Below is a small trained network, with its code and all its weights. Each question gives an input and a target symbol and asks what happens when units are switched off, that is, made to give their printed mean instead of their output.

import numpy as np


def w(rows, s, z=0):
    codes = np.array(rows[::2]) - 128.0
    scale = np.full(codes.shape[1], s)
    scale[-1] = z or s
    return codes * scale


def softmax(a):
    e = np.exp(a - a.max(-1, keepdims=True))
    return e / e.sum(-1, keepdims=True)


def log_softmax(a):
    a = a - a.max(-1, keepdims=True)
    return a - np.log(np.exp(a).sum(-1, keepdims=True))


def net(x, mask):
    ids = ['ΘΣαβγδεζλξπτφψω'.index(c) for c in x.split()]
    T = len(ids)
    res = E[ids] + P[:T]
    u = 0
    for l in range(3):
        r = res
        for j in range(2):
            rows = slice(3 * j, 3 * j + 3)
            q, k, v = (r @ M[l][rows].T for M in (Q, K, V))
            z = softmax(np.where(np.tri(T) > 0, q @ k.T / 3**0.5, -1e9)) @ v
            o = O[l][rows]
            res = res + np.where(mask[u + j], z, o[:, -1]) @ o[:, :-1]
        u += 2
    return log_softmax(res[-1] @ U[:, :-1].T + U[:, -1])


Q, K, V, O = {}, {}, {}, {}
E = w([
[57,148,224,59,159,163,84,85,119,102,89,83],'Θ',
[146,75,169,53,44,107,209,161,95,195,167,199],'Σ',
[184,62,138,139,186,151,245,120,185,167,41,138],'α',
[122,117,119,129,106,163,80,127,102,78,76,113],'β',
[90,91,101,128,68,190,142,100,156,77,157,93],'γ',
[167,128,50,158,55,193,109,151,113,55,102,175],'δ',
[162,167,135,122,66,75,74,67,152,68,220,112],'ε',
[122,150,91,87,200,112,250,204,27,52,178,55],'ζ',
[125,110,84,141,74,171,101,108,177,86,131,126],'λ',
[115,134,120,112,133,208,97,135,97,129,64,112],'ξ',
[222,89,103,164,32,126,74,155,43,170,22,77],'π',
[49,189,117,123,112,29,191,150,153,178,107,181],'τ',
[124,108,105,129,66,148,88,106,150,77,119,109],'φ',
[106,231,158,93,172,22,158,149,163,130,113,192],'ψ',
[84,150,71,213,205,62,116,186,161,183,97,77],'ω',
],0.012)
P = w([
[104,115,204,120,98,125,124,242,255,93,136,45],'0',
[115,155,109,109,87,132,146,123,152,113,88,98],'1',
[119,157,108,120,89,140,145,112,140,120,94,106],'2',
[125,151,102,120,95,148,141,106,126,129,106,119],'3',
[126,140,105,128,100,142,136,98,123,129,111,121],'4',
[127,139,107,130,105,142,130,97,115,132,116,126],'5',
[130,133,108,132,110,137,125,91,114,134,118,122],'6',
[132,132,110,135,114,135,122,90,111,132,122,126],'7',
[131,130,109,133,116,134,116,85,107,138,131,124],'8',
[137,124,109,134,119,136,119,80,110,140,134,128],'9',
[142,134,119,139,124,138,112,88,104,144,131,129],'10',
[150,125,133,137,131,127,100,96,107,136,142,127],'11',
],0.0086)
Q[0] = w([
[107,107,116,186,167,91,144,163,140,157,94,105],'0.h1',
[148,91,152,151,143,142,98,125,85,168,162,147],'0.h1',
[70,198,123,113,86,97,93,74,186,94,131,134],'0.h1',
[140,117,88,178,115,157,105,116,165,103,174,152],'0.h2',
[90,128,124,95,130,254,54,103,145,57,102,126],'0.h2',
[79,150,116,95,174,135,190,160,148,119,133,179],'0.h2',
],0.0077)
K[0] = w([
[100,161,165,147,172,61,89,196,185,173,93,52],'0.h1',
[209,86,110,140,33,136,63,163,76,165,51,21],'0.h1',
[87,147,98,132,185,98,125,43,106,125,134,185],'0.h1',
[155,172,86,131,112,116,130,75,252,31,201,213],'0.h2',
[61,131,140,83,163,223,63,97,162,2,109,182],'0.h2',
[91,122,102,140,192,143,207,144,108,154,128,234],'0.h2',
],0.0062)
V[0] = w([
[83,143,122,165,117,118,82,190,125,141,23,109],'0.h1',
[122,99,177,144,110,130,148,236,214,93,173,101],'0.h1',
[60,129,192,108,171,120,109,167,206,104,177,128],'0.h1',
[132,100,64,146,72,119,212,232,139,153,80,155],'0.h2',
[44,116,176,76,106,206,143,127,159,111,3,103],'0.h2',
[157,175,147,119,133,105,72,22,135,90,222,112],'0.h2',
],0.0058)
O[0] = w([
[124,189,143,255,120,150,109,165,103,172,131,117,196],'0.h1',
[194,73,141,119,130,154,131,210,235,87,119,3,186],'0.h1',
[98,158,123,74,128,107,104,198,219,164,78,59,130],'0.h1',
[132,118,137,229,134,101,240,145,161,94,232,131,132],'0.h2',
[70,163,190,173,103,180,137,115,120,183,136,106,252],'0.h2',
[146,83,34,73,103,113,13,124,86,140,46,89,151],'0.h2',
],0.0058,0.0031)
Q[1] = w([
[192,80,40,129,87,163,80,118,66,122,83,122],'1.h1',
[198,26,47,163,163,164,129,192,149,175,19,105],'1.h1',
[103,162,165,102,138,44,180,121,195,86,254,177],'1.h1',
[65,179,203,10,106,80,158,112,90,202,178,240],'1.h2',
[148,156,154,38,114,45,216,197,143,207,68,125],'1.h2',
[96,112,164,94,166,206,147,166,129,151,40,21],'1.h2',
],0.005)
K[1] = w([
[202,144,78,118,94,128,59,66,52,112,154,183],'1.h1',
[122,123,2,138,161,130,175,83,59,196,44,218],'1.h1',
[117,143,119,116,95,91,164,187,237,76,158,60],'1.h1',
[82,136,173,5,112,58,121,118,105,158,134,241],'1.h2',
[67,161,191,81,156,65,223,149,202,165,240,216],'1.h2',
[40,138,165,140,208,200,175,131,115,127,121,77],'1.h2',
],0.0057)
V[1] = w([
[159,115,119,144,87,204,114,157,138,51,155,74],'1.h1',
[176,131,159,185,139,126,86,254,140,150,78,119],'1.h1',
[85,146,119,182,113,138,97,9,186,139,197,117],'1.h1',
[29,71,222,53,243,192,200,134,139,153,141,134],'1.h2',
[132,145,126,83,189,118,46,105,108,147,94,83],'1.h2',
[86,126,119,218,165,209,141,159,114,116,71,36],'1.h2',
],0.005)
O[1] = w([
[114,125,137,89,99,194,97,88,140,86,188,92,254],'1.h1',
[130,171,66,1,133,173,105,188,195,121,146,178,243],'1.h1',
[247,198,185,198,124,112,123,70,78,182,201,63,120],'1.h1',
[49,64,123,43,157,163,145,166,120,195,117,146,84],'1.h2',
[86,162,134,106,150,80,66,96,73,108,89,118,113],'1.h2',
[87,151,94,133,153,156,95,88,143,148,73,37,249],'1.h2',
],0.0063,0.0054)
Q[2] = w([
[120,33,106,44,140,254,141,117,127,113,83,73],'2.h1',
[98,132,73,166,191,108,110,132,167,135,107,90],'2.h1',
[87,165,123,98,134,118,137,122,203,122,136,155],'2.h1',
[83,185,173,100,169,69,136,126,175,125,145,181],'2.h2',
[147,149,115,112,24,145,119,133,166,91,142,115],'2.h2',
[124,133,60,148,185,143,167,198,126,148,89,126],'2.h2',
],0.0077)
K[2] = w([
[77,97,87,116,122,194,160,125,68,142,94,174],'2.h1',
[93,150,54,212,194,100,116,146,135,164,80,108],'2.h1',
[108,122,155,119,126,157,115,193,179,150,129,88],'2.h1',
[130,149,255,78,143,110,108,147,186,110,165,63],'2.h2',
[195,79,32,130,35,157,92,143,161,82,181,144],'2.h2',
[130,138,119,167,173,127,198,180,124,121,116,130],'2.h2',
],0.0086)
V[2] = w([
[192,108,93,69,110,211,134,86,107,27,124,132],'2.h1',
[132,126,84,69,130,113,99,61,136,76,134,82],'2.h1',
[178,111,96,118,65,30,54,112,99,68,192,130],'2.h1',
[167,141,2,155,112,66,131,161,146,101,183,151],'2.h2',
[119,41,137,151,67,186,184,161,127,124,210,102],'2.h2',
[193,126,67,176,10,136,94,92,114,127,135,161],'2.h2',
],0.0053)
O[2] = w([
[115,119,212,118,88,179,148,64,104,52,114,104,230],'2.h1',
[115,155,163,186,177,171,197,43,144,75,145,135,254],'2.h1',
[53,199,153,155,129,100,181,101,116,165,158,192,42],'2.h1',
[55,98,2,62,164,197,86,177,186,170,51,148,127],'2.h2',
[70,51,119,150,62,133,44,132,55,152,187,90,164],'2.h2',
[101,149,183,33,86,182,124,150,138,221,124,40,171],'2.h2',
],0.0052,0.0046)
U = w([
[132,140,115,102,150,91,153,158,151,123,77,157,113],'Θ',
[91,118,112,56,91,189,42,123,134,154,58,92,148],'Σ',
[170,96,119,143,110,74,103,149,107,104,134,134,41],'α',
[73,162,142,132,167,138,195,125,160,148,119,153,53],'β',
[92,86,105,166,133,124,108,114,137,81,111,183,3],'γ',
[121,131,133,129,151,125,141,135,131,136,157,140,58],'δ',
[254,73,152,173,175,132,219,101,183,121,104,144,177],'ε',
[169,131,138,130,138,105,135,149,123,116,144,138,74],'ζ',
[163,138,89,108,168,146,124,136,144,133,123,173,50],'λ',
[84,99,118,128,127,95,104,145,106,139,141,144,74],'ξ',
[127,137,140,135,139,113,151,135,135,132,159,141,85],'π',
[90,149,74,184,173,60,99,160,145,182,148,105,235],'τ',
[119,114,171,45,105,125,159,173,124,198,153,165,148],'φ',
[130,155,87,91,186,116,208,169,56,78,182,85,124],'ψ',
[150,165,176,222,93,126,112,68,59,98,152,111,198],'ω',
],0.0085,0.0033)

Each question gives the input, a string of symbols that net reads in full, and the target symbol t.
The units are the heads (3 rows each of Q, K, V and O). Each row of codes is followed by its name. A weight is (code - 128) times the scale printed after its matrix; where a second scale follows, it is the last column's (O and U).
mask holds one flag per head, layer by layer. A switched-off head (its flag False) gives its mean, the last column of its rows in O, instead of its output. The means were averaged over made-up inputs and are rounded, as every weight is.
A unit's drop is (log p(t) with every unit on - log p(t) with that unit switched off) / (log p(t) with every unit on - log p(t) with every unit switched off).
The circuit of an input: a set's keep is (log p(t) with only the set's units on - log p(t) with every unit switched off) / (log p(t) with every unit on - log p(t) with every unit switched off). Starting from all 6 units, units are removed one at a time, each time the one whose removal leaves the highest keep (on an exact tie, the one counted first), for as long as the keep stays at least 0.8.
circuit, biggest first: the units of the circuit, biggest drop first
unit that matters most: the unit with the biggest drop
heads that matter: for each layer, one digit per head in row order, 1 if its drop is at least 0.15 and else 0, layers parted by /
drop when u is switched off: that unit's drop, to one decimal
input ψ Θ Σ ξ π α β ξ, target ω: heads that matter -> 11 / 10 / 01
input γ Θ ε, target Σ: unit that matters most -> 0.h1
input Θ Θ Θ Θ ε ψ, target ε: circuit, biggest first -> [2.h2 2.h1 0.h1 1.h2]
input α ε Σ Σ ζ ω ξ λ ε ω φ ψ, target α: heads that matter -> 11 / 01 / 11
input ω ε λ Θ α δ ξ ε α δ τ ψ, target λ: circuit, biggest first -> [1.h1 0.h1 2.h2]
input τ ε ω ω ω ε δ τ, target τ: circuit, biggest first -> [2.h1 0.h1]
input ψ ψ β β δ ε γ β, target ω: heads that matter -> 10 / 10 / 10
input π Θ γ β α γ, target ω: heads that matter -> 01 / 10 / 01
input δ Θ ξ ω ω ε ε ε γ τ, target Σ: circuit, biggest first -> [0.h1 1.h1 2.h2 0.h2]
input ε ζ π τ φ λ φ π, target ω: circuit, biggest first -> [0.h1 1.h2]
input α β φ ε ε φ ω φ, target ω: heads that matter -> 10 / 10 / 10
input γ α Θ ζ λ Σ ψ, target ω: circuit, biggest first -> [2.h2 1.h1]
input α π ψ, target α: heads that matter -> 01 / 01 / 11
input φ ζ τ φ ξ ζ Θ ζ λ π π λ, target ω: heads that matter -> 10 / 11 / 00
input δ π ψ, target Σ: unit that matters most -> 2.h2
input φ ω ζ φ ε ε τ γ Σ ε λ λ, target ω: heads that matter -> 10 / 11 / 10
input π ψ φ δ Θ ψ, target φ: heads that matter -> 11 / 11 / 00
input ζ φ ω α ξ ζ ψ, target γ: circuit, biggest first -> [2.h2 1.h1 0.h1]
input ε δ τ Θ ω α Θ, target ω: circuit, biggest first -> [2.h2 1.h1]
input ε Θ ε Θ ε ε τ, target β: unit that matters most -> 2.h1
input ζ β Σ ε, target Σ: circuit, biggest first -> [0.h1 1.h1]
input Θ ξ Θ λ ξ, target ω: circuit, biggest first -> [2.h2 1.h1 0.h2]
input ε ε ω ε ζ Θ λ Θ ζ τ, target β: circuit, biggest first -> [2.h1 0.h2 1.h2 2.h2]
input ψ τ Θ α φ α ζ ζ δ ζ π π, target ω: heads that matter -> 11 / 01 / 00
input ζ Σ α ω Σ τ α ψ, target γ: heads that matter -> 10 / 10 / 01
input τ α φ ε τ, target τ: heads that matter -> 01 / 00 / 11
input π β Θ ω δ Θ, target ω: heads that matter -> 01 / 00 / 01
input ε λ δ φ φ τ ε ζ δ, target ω: unit that matters most -> 1.h1
input ω Σ φ Θ Θ δ ψ, target λ: drop when 2.h2 is switched off -> 0.4
input β ψ β ζ ψ φ α λ β, target ω: drop when 1.h1 is switched off -> 0.9
